Here is a tiny trained network, its code and every weight. The questions are about switching its units off for an input and a class, where a switched-off unit gives its printed mean instead of its output.

import numpy as np


def w(rows, s, z=0):
    codes = np.array(rows[::2]) - 128.0
    scale = np.full(codes.shape[1], s)
    scale[-1] = z or s
    return codes * scale


def norm(h):
    return h / np.sqrt((h * h).mean(-1, keepdims=True) + 1e-5)


def f(y):
    return y / 2 * (1 + np.tanh(0.7978845608 * (y + 0.044715 * y**3)))


def log_softmax(a):
    a = a - a.max(-1, keepdims=True)
    return a - np.log(np.exp(a).sum(-1, keepdims=True))


def net(x, mask):
    res = np.array(x, float).reshape(1, 7) / 4 @ E
    u = 0
    for l in range(2):
        y = f(norm(res) @ A[l][:, :-1].T + A[l][:, -1])
        res = res + np.where(mask[u : u + 10], y, B[l][:, -1]) @ B[l][:, :-1]
        u += 10
    return log_softmax(norm(res)[-1] @ U[:, :-1].T + U[:, -1])


A, B = {}, {}
E = w([
[225,42,142,151,122,141,193,96,121,116,186],'x0',
[180,224,150,48,140,122,140,126,49,107,84],'x1',
[209,135,160,143,47,82,123,200,102,162,77],'x2',
[97,84,172,150,53,155,104,150,170,141,57],'x3',
[152,133,94,124,145,68,160,101,127,149,234],'x4',
[190,77,154,106,223,211,109,118,140,71,100],'x5',
[140,165,184,34,254,75,104,79,128,148,192],'x6',
],0.0047)
A[0] = w([
[148,193,94,85,96,92,167,191,84,189,48,108],'L0N1',
[62,205,92,190,124,224,103,133,142,173,38,38],'L0N2',
[67,64,87,142,89,233,95,160,103,64,37,139],'L0N3',
[230,189,148,121,112,160,162,161,7,131,208,38],'L0N4',
[139,125,50,69,177,99,135,141,148,202,199,198],'L0N5',
[58,160,176,28,232,127,71,150,30,160,125,57],'L0N6',
[105,214,174,108,117,44,58,126,130,120,123,253],'L0N7',
[129,9,128,187,73,124,157,134,142,170,106,103],'L0N8',
[113,99,152,158,224,192,109,71,134,90,253,75],'L0N9',
[123,129,153,84,87,175,104,71,112,124,132,155],'L0N10',
],0.0051,0.0026)
B[0] = w([
[70,25,96,116,186,151,164,83,78,91,187,199],'L0N1',
[83,124,90,131,155,150,72,118,174,56,39,190],'L0N2',
[66,178,71,191,94,84,95,72,152,160,172,254],'L0N3',
[42,84,98,79,84,52,136,36,9,123,6,202],'L0N4',
[89,211,99,91,151,100,190,158,202,58,133,217],'L0N5',
[197,64,242,209,84,143,129,192,145,144,115,215],'L0N6',
[151,129,180,178,164,142,78,87,162,145,149,220],'L0N7',
[209,103,165,167,68,150,214,150,155,21,118,230],'L0N8',
[88,83,151,77,185,253,162,161,94,119,134,245],'L0N9',
[124,134,155,118,143,94,145,207,172,107,101,147],'L0N10',
],0.0055,0.004)
A[1] = w([
[59,204,181,158,184,102,114,144,151,116,238,101],'L1N1',
[80,54,146,83,143,163,157,127,120,179,161,155],'L1N2',
[141,224,157,39,134,138,117,146,96,138,134,129],'L1N3',
[193,60,102,158,46,133,154,136,169,108,129,50],'L1N4',
[161,88,143,162,48,131,149,108,69,88,157,177],'L1N5',
[102,124,63,158,104,168,55,128,148,123,82,5],'L1N6',
[139,121,105,184,39,149,95,161,127,145,85,193],'L1N7',
[150,137,183,133,124,165,135,107,133,195,106,120],'L1N8',
[142,105,75,84,115,77,151,94,2,157,44,129],'L1N9',
[129,80,112,92,164,184,165,136,130,106,128,63],'L1N10',
],0.0074,0.0022)
B[1] = w([
[171,151,85,107,91,87,132,111,97,203,113,218],'L1N1',
[149,221,150,82,161,185,121,201,62,75,151,187],'L1N2',
[97,38,119,248,75,99,106,172,153,119,91,163],'L1N3',
[119,106,242,223,64,149,237,251,229,207,161,241],'L1N4',
[213,51,114,163,111,91,160,175,158,133,155,250],'L1N5',
[53,169,91,102,142,168,101,89,174,52,36,197],'L1N6',
[119,173,126,75,131,190,144,122,142,122,189,253],'L1N7',
[169,67,87,158,160,131,132,172,134,163,62,144],'L1N8',
[174,48,77,120,103,68,92,26,120,2,176,239],'L1N9',
[102,166,62,71,130,146,145,176,61,115,238,181],'L1N10',
],0.0067,0.0051)
U = w([
[187,88,252,172,186,128,37,178,97,176,26,64],'0',
[129,225,64,146,100,11,112,84,100,234,153,69],'1',
[200,22,80,140,84,30,116,28,30,4,143,254],'2',
[117,169,89,37,234,216,187,197,41,101,218,212],'3',
[1,181,74,170,88,206,45,75,185,48,34,133],'4',
[154,83,161,225,21,181,239,235,211,136,187,94],'5',
],0.0099,0.001)

Each question gives the input, the list of numbers given to net, and the class t.
The units are the neurons (one row each of A and B). Each row of codes is followed by its name. A weight is (code - 128) times the scale printed after its matrix; where a second scale follows, it is the last column's (A, B and U).
mask holds one flag per neuron, layer by layer. A switched-off neuron (its flag False) gives its mean, the last column of its row in B, instead of its output. The means were averaged over made-up inputs and are rounded, as every weight is.
A unit's drop is (log p(t) with every unit on - log p(t) with that unit switched off) / (log p(t) with every unit on - log p(t) with every unit switched off).
The circuit of an input: a set's keep is (log p(t) with only the set's units on - log p(t) with every unit switched off) / (log p(t) with every unit on - log p(t) with every unit switched off). Starting from the 12 units with the biggest drops (on a tie, the unit counted first), units are removed one at a time, each time the one whose removal leaves the highest keep (on an exact tie, the one counted first), for as long as the keep stays at least 0.8.
units of the circuit, in order: the units of the circuit, biggest drop first
most important unit: the unit with the biggest drop
top k neurons: the k neurons with the biggest drops, biggest first
k most important neurons of layer l: the k neurons of layer l with the biggest drops, biggest first
drop of u: that unit's drop, to one decimal
input [-1,2,8,-1,7,4,6], class 2: units of the circuit, in order => L0N4
input [2,-4,-3,-5,5,1,-5], class 3: units of the circuit, in order => L0N9, L1N10
input [2,-1,3,3,-4,-7,5], class 1: units of the circuit, in order => L0N6, L1N4, L1N9
input [-3,-3,5,-5,0,1,4], class 1: 2 most important neurons of layer 0 => L0N5, L0N8
input [1,1,8,-8,4,-6,5], class 2: units of the circuit, in order => L0N4, L1N9
input [-6,-8,-1,5,3,4,-8], class 4: top 4 neurons => L1N6, L0N2, L0N3, L0N6
input [-3,-2,3,-8,7,-3,-1], class 1: 2 most important neurons of layer 0 => L0N5, L0N7
input [1,-4,-8,3,-2,-2,-4], class 4: top 3 neurons => L0N3, L1N6, L0N2
input [-1,8,-2,3,6,6,4], class 0: top 2 neurons => L0N6, L1N3
input [4,-4,5,4,1,1,8], class 3: 2 most important neurons of layer 0 => L0N6, L0N3
input [4,6,-2,-5,8,2,5], class 2: top 2 neurons => L0N4, L1N3
input [-1,-8,-2,4,-3,-5,5], class 4: 3 most important neurons of layer 1 => L1N5, L1N4, L1N10
input [-5,-4,4,4,-2,5,-8], class 4: top 3 neurons => L1N6, L0N2, L0N3
input [-3,-3,-7,-4,1,-8,-2], class 1: units of the circuit, in order => L1N1
input [0,-8,0,0,1,0,2], class 3: top 3 neurons => L0N9, L0N6, L1N10
input [0,-3,-4,-3,-2,-5,-1], class 1: top 2 neurons => L1N1, L0N4
input [-4,5,6,0,-3,-5,7], class 0: top 2 neurons => L0N7, L0N6
input [-7,-6,2,-3,0,-6,-1], class 4: top 2 neurons => L0N2, L1N6
input [-4,-4,-8,-7,-8,-2,2], class 3: top 3 neurons => L0N9, L1N10, L1N2
input [1,5,-5,8,3,5,-2], class 4: most important unit => L0N3
input [-8,1,1,-3,0,-2,8], class 0: top 2 neurons => L0N6, L0N3
input [-4,5,-2,-3,3,5,1], class 0: 2 most important neurons of layer 0 => L0N6, L0N1
input [8,0,8,-8,2,1,-4], class 2: top 2 neurons => L0N4, L1N9
input [6,-5,2,0,-4,-4,7], class 3: top 2 neurons => L0N9, L0N6
input [-7,0,3,-2,1,-2,-1], class 4: top 2 neurons => L0N2, L1N6
input [-4,-4,0,-7,5,-5,-5], class 1: drop of L0N6 => 0.0
input [-8,-2,-3,-8,-7,0,7], class 0: units of the circuit, in order => L0N6
